Below are the code and all the weights of a small trained network. Each question names an input and a class and asks about switching units off, where a switched-off unit gives its printed mean instead of its output.

import numpy as np


def w(rows, s, z=0):
    codes = np.array(rows[::2]) - 128.0
    scale = np.full(codes.shape[1], s)
    scale[-1] = z or s
    return codes * scale


def norm(h):
    return h / np.sqrt((h * h).mean(-1, keepdims=True) + 1e-5)


def f(y):
    return y / 2 * (1 + np.tanh(0.7978845608 * (y + 0.044715 * y**3)))


def log_softmax(a):
    a = a - a.max(-1, keepdims=True)
    return a - np.log(np.exp(a).sum(-1, keepdims=True))


def net(x, mask):
    res = np.array(x, float).reshape(1, 4) / 4 @ E
    u = 0
    for l in range(2):
        y = f(norm(res) @ A[l][:, :-1].T + A[l][:, -1])
        res = res + np.where(mask[u : u + 15], y, B[l][:, -1]) @ B[l][:, :-1]
        u += 15
    return log_softmax(norm(res)[-1] @ U[:, :-1].T + U[:, -1])


A, B = {}, {}
E = w([
[5,230,164,82,42,45,247],'x0',
[254,87,184,108,14,170,141],'x1',
[11,42,202,233,33,133,130],'x2',
[129,136,130,138,127,129,130],'x3',
],0.0069)
A[0] = w([
[132,82,118,167,208,147,108,126],'0.n0',
[136,110,160,130,146,149,150,68],'0.n1',
[166,171,134,88,111,146,120,154],'0.n2',
[199,146,138,86,1,123,143,3],'0.n3',
[176,177,132,134,180,130,107,84],'0.n4',
[242,84,143,141,70,153,128,59],'0.n5',
[147,53,130,211,177,161,124,37],'0.n6',
[122,122,82,119,77,119,94,75],'0.n7',
[144,180,135,167,120,144,124,79],'0.n8',
[231,180,115,84,222,135,109,203],'0.n9',
[43,118,134,160,190,127,114,52],'0.n10',
[122,188,113,87,216,117,138,72],'0.n11',
[91,141,120,106,120,154,136,69],'0.n12',
[189,241,115,12,168,121,166,71],'0.n13',
[79,154,155,98,161,132,148,80],'0.n14',
],0.013,0.0039)
B[0] = w([
[139,115,159,165,202,170,142,186],'0.n0',
[130,117,127,123,124,136,115,124],'0.n1',
[167,116,137,79,134,120,151,162],'0.n2',
[144,116,201,136,236,167,165,183],'0.n3',
[105,114,96,161,103,152,139,166],'0.n4',
[129,118,86,105,40,84,89,202],'0.n5',
[142,133,163,111,174,96,60,182],'0.n6',
[123,125,142,135,124,127,126,123],'0.n7',
[111,90,130,82,149,132,117,123],'0.n8',
[104,130,90,155,70,132,252,250],'0.n9',
[175,101,67,146,156,82,152,180],'0.n10',
[46,122,138,118,127,204,70,188],'0.n11',
[129,156,113,135,125,115,138,131],'0.n12',
[179,143,179,104,191,79,34,231],'0.n13',
[118,161,80,126,96,113,125,154],'0.n14',
],0.026,0.013)
A[1] = w([
[67,144,93,167,102,136,223,61],'1.n0',
[131,106,61,118,115,158,166,143],'1.n1',
[100,94,127,130,85,212,204,232],'1.n2',
[150,66,130,139,172,123,66,12],'1.n3',
[72,187,83,103,104,91,85,48],'1.n4',
[102,109,93,137,38,169,20,96],'1.n5',
[107,126,145,70,54,163,30,15],'1.n6',
[206,150,190,137,55,109,103,86],'1.n7',
[144,112,107,87,3,130,166,9],'1.n8',
[115,167,164,122,105,102,152,105],'1.n9',
[105,125,111,131,99,118,121,138],'1.n10',
[132,145,102,105,80,87,140,98],'1.n11',
[65,118,190,150,125,247,179,50],'1.n12',
[132,115,168,156,89,107,183,143],'1.n13',
[113,191,111,138,120,179,9,3],'1.n14',
],0.019,0.0025)
B[1] = w([
[142,170,237,130,65,117,30,248],'1.n0',
[113,91,170,89,108,137,124,197],'1.n1',
[77,85,82,114,207,193,147,218],'1.n2',
[164,148,43,147,83,112,115,208],'1.n3',
[112,153,111,160,124,50,187,188],'1.n4',
[165,189,189,88,135,205,121,184],'1.n5',
[107,193,136,221,24,161,158,187],'1.n6',
[84,151,168,136,115,195,69,192],'1.n7',
[209,108,66,120,134,102,222,199],'1.n8',
[131,71,96,146,143,189,106,141],'1.n9',
[143,127,172,124,159,114,115,145],'1.n10',
[129,72,133,97,102,110,100,173],'1.n11',
[35,107,97,119,108,131,26,207],'1.n12',
[83,125,65,117,150,98,167,182],'1.n13',
[87,84,128,117,191,122,252,198],'1.n14',
],0.029,0.012)
U = w([
[32,63,111,113,138,176,78,254],'0',
[183,121,22,206,150,93,100,114],'1',
[76,175,113,143,169,98,252,112],'2',
[129,102,167,123,41,24,102,58],'3',
[171,47,87,53,92,161,235,87],'4',
[177,184,131,168,37,208,126,115],'5',
[192,158,205,63,203,152,111,68],'6',
],0.019,0.0032)

Each question gives the input, the list of numbers given to net, and the class t.
The units are the neurons (one row each of A and B). Each row of codes is followed by its name. A weight is (code - 128) times the scale printed after its matrix; where a second scale follows, it is the last column's (A, B and U).
mask holds one flag per neuron, layer by layer. A switched-off neuron (its flag False) gives its mean, the last column of its row in B, instead of its output. The means were averaged over made-up inputs and are rounded, as every weight is.
A unit's drop is (log p(t) with every unit on - log p(t) with that unit switched off) / (log p(t) with every unit on - log p(t) with every unit switched off).
The circuit of an input: a set's keep is (log p(t) with only the set's units on - log p(t) with every unit switched off) / (log p(t) with every unit on - log p(t) with every unit switched off). Starting from the 12 units with the biggest drops (on a tie, the unit counted first), units are removed one at a time, each time the one whose removal leaves the highest keep (on an exact tie, the one counted first), for as long as the keep stays at least 0.8.
units of the circuit, in order: the units of the circuit, biggest drop first
most important unit: the unit with the biggest drop
top k neurons: the k neurons with the biggest drops, biggest first
top k neurons in layer l: the k neurons of layer l with the biggest drops, biggest first
drop when u is switched off: that unit's drop, to one decimal
input [0,-5,4,0], class 1: most important unit -> 0.n9
input [-1,8,8,-6], class 5: top 2 neurons -> 0.n9; 0.n5
input [1,-2,-8,3], class 2: top 4 neurons -> 0.n13; 0.n3; 0.n11; 0.n0
input [-6,1,-2,2], class 4: top 2 neurons in layer 1 -> 1.n8; 1.n2
input [0,7,2,6], class 5: top 3 neurons -> 0.n5; 0.n9; 0.n0
input [-7,1,5,-4], class 5: top 2 neurons -> 0.n5; 0.n3
input [-1,4,-4,6], class 4: top 2 neurons -> 0.n9; 0.n5
input [-5,1,5,2], class 5: top 2 neurons -> 0.n3; 0.n5
input [-1,4,0,-3], class 4: top 3 neurons -> 0.n13; 0.n5; 1.n8
input [2,6,-6,-2], class 6: top 2 neurons -> 0.n13; 0.n3
input [-3,4,-7,-4], class 4: top 2 neurons -> 0.n9; 1.n8
input [0,1,1,-6], class 5: top 4 neurons -> 0.n9; 0.n5; 0.n0; 0.n10
input [0,-7,3,-8], class 1: top 2 neurons in layer 0 -> 0.n9; 0.n10
input [6,1,-5,-1], class 6: units of the circuit, in order -> 0.n13
input [-2,4,1,-4], class 5: top 2 neurons -> 0.n9; 0.n5
input [8,2,0,-5], class 6: top 2 neurons in layer 0 -> 0.n9; 0.n11
input [4,-4,-5,4], class 2: top 2 neurons -> 0.n13; 1.n14
input [2,5,-3,-4], class 6: top 2 neurons -> 0.n3; 0.n13
input [-8,7,-5,-6], class 4: top 2 neurons -> 0.n9; 1.n8
input [-3,6,-2,-5], class 4: most important unit -> 0.n5
input [-1,5,3,5], class 5: top 2 neurons in layer 0 -> 0.n9; 0.n5
input [5,-7,0,-4], class 2: top 2 neurons in layer 0 -> 0.n9; 0.n11
input [-5,4,0,-2], class 4: top 3 neurons in layer 0 -> 0.n13; 0.n5; 0.n9
input [-5,-1,3,-5], class 1: drop when 1.n3 is switched off -> 0.1
input [7,-6,4,-5], class 3: drop when 0.n13 is switched off -> 0.2
input [8,-6,4,4], class 3: drop when 0.n13 is switched off -> 0.2
input [-5,2,-7,8], class 4: units of the circuit, in order -> 0.n9
